Below is a small trained network, with its code and all its weights. Each question gives an input and a class and asks what happens when units are switched off, that is, made to give their printed mean instead of their output.

import numpy as np


def w(rows, s, z=0):
    codes = np.array(rows[::2]) - 128.0
    scale = np.full(codes.shape[1], s)
    scale[-1] = z or s
    return codes * scale


def f(y):
    return np.maximum(y, 0)


def log_softmax(a):
    a = a - a.max(-1, keepdims=True)
    return a - np.log(np.exp(a).sum(-1, keepdims=True))


def net(x, mask):
    res = np.array(x, float).reshape(1, 6) / 4 @ E
    y = f(res @ A[0][:, :-1].T + A[0][:, -1])
    res = res + np.where(mask, y, B[0][:, -1]) @ B[0][:, :-1]
    return log_softmax(res[-1] @ U[:, :-1].T + U[:, -1])


A, B = {}, {}
E = w([
[224,116,43,44,192,155,159,134,92],'x0',
[121,119,130,126,129,137,123,123,120],'x1',
[153,218,190,76,175,108,61,146,65],'x2',
[123,133,123,124,127,124,127,129,133],'x3',
[129,136,128,126,127,127,135,132,133],'x4',
[100,165,132,126,112,69,187,2,87],'x5',
],0.016)
A[0] = w([
[95,128,191,174,74,107,104,140,134,234],'neuron 0',
[64,124,148,178,85,116,125,137,170,205],'neuron 1',
[98,161,189,156,100,120,73,138,137,179],'neuron 2',
[113,67,68,163,90,151,190,121,166,254],'neuron 3',
[116,165,121,122,117,76,191,5,83,139],'neuron 4',
[82,148,176,161,86,91,148,65,117,129],'neuron 5',
[115,184,185,118,112,113,75,137,94,151],'neuron 6',
],0.012,0.0081)
B[0] = w([
[91,139,153,197,111,152,102,120,170,226],'neuron 0',
[129,120,147,175,92,150,92,122,168,224],'neuron 1',
[99,121,163,157,154,93,134,168,124,209],'neuron 2',
[165,47,91,146,78,130,165,129,162,250],'neuron 3',
[96,142,106,91,121,98,140,4,110,238],'neuron 4',
[92,147,145,153,143,147,156,79,159,214],'neuron 5',
[105,126,170,124,178,108,133,145,106,204],'neuron 6',
],0.015,0.022)
U = w([
[141,91,151,192,34,160,84,181,179,170],'0',
[81,128,108,171,65,146,142,48,190,80],'1',
[73,144,182,166,169,97,72,228,125,186],'2',
[61,190,197,142,182,97,135,70,114,24],'3',
[207,61,46,107,131,161,183,223,140,158],'4',
[129,73,22,80,77,71,184,67,99,65],'5',
[212,198,119,20,217,159,25,225,53,254],'6',
[161,235,127,31,164,91,97,65,2,70],'7',
],0.0094,0.0036)

Each question gives the input, the list of numbers given to net, and the class t.
The units are the neurons (one row each of A and B). Each row of codes is followed by its name. A weight is (code - 128) times the scale printed after its matrix; where a second scale follows, it is the last column's (A, B and U).
mask holds one flag per neuron, in row order. A switched-off neuron (its flag False) gives its mean, the last column of its row in B, instead of its output. The means were averaged over made-up inputs and are rounded, as every weight is.
A unit's drop is (log p(t) with every unit on - log p(t) with that unit switched off) / (log p(t) with every unit on - log p(t) with every unit switched off).
The circuit of an input: a set's keep is (log p(t) with only the set's units on - log p(t) with every unit switched off) / (log p(t) with every unit on - log p(t) with every unit switched off). Starting from all 7 units, units are removed one at a time, each time the one whose removal leaves the highest keep (on an exact tie, the one counted first), for as long as the keep stays at least 0.8.
units of the circuit, in order: the units of the circuit, biggest drop first
unit that matters most: the unit with the biggest drop
top k neurons: the k neurons with the biggest drops, biggest first
drop of u: that unit's drop, to one decimal
input [-4,4,2,-1,8,8], class 3: unit that matters most -> neuron 3
input [2,-3,0,1,8,-6], class 4: units of the circuit, in order -> (neuron 0; neuron 1)
input [1,-5,-7,2,4,3], class 5: units of the circuit, in order -> (neuron 0; neuron 3)
input [1,0,-4,0,2,6], class 5: units of the circuit, in order -> (neuron 0; neuron 4)
input [-8,7,2,2,3,-3], class 2: top 2 neurons -> (neuron 2; neuron 3)
input [1,-5,6,-1,7,-1], class 6: units of the circuit, in order -> (neuron 4; neuron 0; neuron 1)
input [1,-3,-3,4,-8,-3], class 4: units of the circuit, in order -> (neuron 4; neuron 0; neuron 1)
input [1,-1,-8,-5,-3,0], class 4: units of the circuit, in order -> (neuron 4; neuron 0; neuron 3)
input [3,3,4,-3,-2,0], class 6: top 2 neurons -> (neuron 4; neuron 3)
input [5,6,3,-6,0,-3], class 6: top 2 neurons -> (neuron 3; neuron 4)
input [5,2,2,-7,0,-4], class 6: top 2 neurons -> (neuron 3; neuron 4)
input [2,6,0,1,-2,7], class 5: top 2 neurons -> (neuron 0; neuron 4)
input [-2,-2,2,-6,-2,-1], class 2: top 2 neurons -> (neuron 4; neuron 3)
input [-3,-6,3,3,0,-2], class 2: unit that matters most -> neuron 4
input [1,-5,3,-8,3,-1], class 6: drop of neuron 4 -> 0.3
input [6,0,1,-5,-6,1], class 7: drop of neuron 0 -> 0.0
input [-3,-3,0,-7,1,-1], class 0: drop of neuron 4 -> 0.8
